Below are the code and all the weights of a small trained network. Each question names an input and a target symbol and asks about switching units off, where a switched-off unit gives its printed mean instead of its output.

import numpy as np


def w(rows, s, z=0):
    codes = np.array(rows[::2]) - 128.0
    scale = np.full(codes.shape[1], s)
    scale[-1] = z or s
    return codes * scale


def norm(h):
    return h / np.sqrt((h * h).mean(-1, keepdims=True) + 1e-5)


def f(y):
    return np.maximum(y, 0)


def softmax(a):
    e = np.exp(a - a.max(-1, keepdims=True))
    return e / e.sum(-1, keepdims=True)


def log_softmax(a):
    a = a - a.max(-1, keepdims=True)
    return a - np.log(np.exp(a).sum(-1, keepdims=True))


def net(x, mask):
    ids = ['ΘΠΣβγημτφ'.index(c) for c in x.split()]
    T = len(ids)
    res = E[ids] + P[:T]
    r = norm(res)
    for j in range(3):
        rows = slice(2 * j, 2 * j + 2)
        q, k, v = (r @ M[0][rows].T for M in (Q, K, V))
        z = softmax(np.where(np.tri(T) > 0, q @ k.T / 2**0.5, -1e9)) @ v
        o = O[0][rows]
        res = res + np.where(mask[j], z, o[:, -1]) @ o[:, :-1]
    y = f(norm(res) @ A[0][:, :-1].T + A[0][:, -1])
    res = res + np.where(mask[3:15], y, B[0][:, -1]) @ B[0][:, :-1]
    return log_softmax(norm(res)[-1] @ U[:, :-1].T + U[:, -1])


Q, K, V, O, A, B = {}, {}, {}, {}, {}, {}
E = w([
[143,114,151,108,157],'Θ',
[55,108,172,155,176],'Π',
[213,6,27,156,85],'Σ',
[106,127,166,129,96],'β',
[84,97,151,113,117],'γ',
[134,118,181,170,132],'η',
[116,137,171,112,129],'μ',
[102,87,185,156,147],'τ',
[109,230,31,172,105],'φ',
],0.013)
P = w([
[171,138,91,48,110],'0',
[132,115,156,184,129],'1',
[94,174,91,255,149],'2',
[6,117,69,169,163],'3',
[137,183,143,149,38],'4',
[58,139,50,91,120],'5',
],0.0093)
Q[0] = w([
[72,112,147,253,211],'h1',
[116,113,199,115,132],'h1',
[83,170,142,151,162],'h2',
[156,54,208,251,164],'h2',
[150,102,217,90,80],'h3',
[145,139,69,42,72],'h3',
],0.014)
K[0] = w([
[147,149,105,58,147],'h1',
[141,94,173,93,141],'h1',
[141,165,112,86,152],'h2',
[150,108,129,58,98],'h2',
[138,92,167,136,125],'h3',
[114,127,125,254,135],'h3',
],0.022)
V[0] = w([
[174,198,111,136,128],'h1',
[201,145,200,127,174],'h1',
[58,76,96,101,90],'h2',
[124,69,192,133,109],'h2',
[126,130,110,98,239],'h3',
[193,9,60,170,117],'h3',
],0.014)
O[0] = w([
[169,72,167,159,56,204],'h1',
[92,86,155,85,100,66],'h1',
[138,181,75,134,188,170],'h2',
[112,94,126,38,187,23],'h2',
[163,217,126,22,46,116],'h3',
[73,113,10,156,92,4],'h3',
],0.013,0.0023)
A[0] = w([
[74,98,123,57,185,1],'n1',
[133,133,84,74,147,177],'n2',
[138,66,94,43,189,50],'n3',
[107,98,138,77,146,116],'n4',
[71,73,74,122,101,246],'n5',
[80,97,155,67,122,92],'n6',
[219,7,36,105,131,187],'n7',
[154,127,176,58,39,143],'n8',
[111,155,135,148,123,253],'n9',
[145,172,135,86,88,87],'n10',
[160,128,26,128,97,102],'n11',
[210,227,89,157,110,205],'n12',
],0.011,0.0019)
B[0] = w([
[122,153,152,153,86,199],'n1',
[126,154,123,155,95,185],'n2',
[94,134,116,170,107,190],'n3',
[145,110,215,177,120,180],'n4',
[127,71,75,107,126,202],'n5',
[109,160,157,109,126,201],'n6',
[94,104,2,82,171,183],'n7',
[179,84,31,96,127,219],'n8',
[181,156,129,161,68,190],'n9',
[198,193,135,150,153,170],'n10',
[215,42,114,165,140,180],'n11',
[124,102,158,189,62,255],'n12',
],0.0098,0.0061)
U = w([
[157,151,81,73,9,72],'Θ',
[167,254,158,99,124,87],'Π',
[145,72,14,155,143,204],'Σ',
[141,72,164,177,249,105],'β',
[123,223,78,178,215,102],'γ',
[76,15,149,117,88,89],'η',
[174,104,232,87,136,187],'μ',
[31,172,115,93,105,252],'τ',
[196,138,137,238,69,85],'φ',
],0.013,0.0028)

Each question gives the input, a string of symbols that net reads in full, and the target symbol t.
The units are the heads (2 rows each of Q, K, V and O) and the neurons (one row each of A and B). Each row of codes is followed by its name. A weight is (code - 128) times the scale printed after its matrix; where a second scale follows, it is the last column's (O, A, B and U).
mask holds one flag per unit, heads first, then neurons. A switched-off unit (its flag False) gives its mean, the last column of its rows in O or B, instead of its output. The means were averaged over made-up inputs and are rounded, as every weight is.
A unit's drop is (log p(t) with every unit on - log p(t) with that unit switched off) / (log p(t) with every unit on - log p(t) with every unit switched off).
The circuit of an input: a set's keep is (log p(t) with only the set's units on - log p(t) with every unit switched off) / (log p(t) with every unit on - log p(t) with every unit switched off). Starting from the 12 units with the biggest drops (on a tie, the unit counted first), units are removed one at a time, each time the one whose removal leaves the highest keep (on an exact tie, the one counted first), for as long as the keep stays at least 0.8.
circuit, biggest first: the units of the circuit, biggest drop first
unit that matters most: the unit with the biggest drop
top k neurons: the k neurons with the biggest drops, biggest first
heads that matter: for each layer, one digit per head in row order, 1 if its drop is at least 0.15 and else 0, layers parted by /
drop when u is switched off: that unit's drop, to one decimal
input Π τ γ, target Π: circuit, biggest first => [h3]
input γ Π β φ Θ, target Π: heads that matter => 100
input γ τ τ γ μ, target τ: heads that matter => 101
input φ Σ η Π, target φ: heads that matter => 010
input Π γ η φ τ, target Π: heads that matter => 001
input γ τ γ η, target γ: heads that matter => 000
input φ β φ μ β, target β: heads that matter => 001
input τ Σ γ γ, target τ: heads that matter => 100
input μ η η Π Θ, target η: heads that matter => 101
input μ φ η μ φ η, target μ: heads that matter => 001
input μ γ γ, target μ: heads that matter => 001
input τ η τ, target τ: heads that matter => 000
input γ φ φ γ, target γ: heads that matter => 100
input γ τ γ Π η, target γ: unit that matters most => h2
input τ γ Π Π Σ, target Σ: top 2 neurons => [n7, n11]
input β Π φ φ τ Π, target β: drop when n12 is switched off => 0.1
input Σ β γ φ γ, target β: drop when h3 is switched off => 1.0
input β Π β γ, target β: drop when h3 is switched off => 0.9
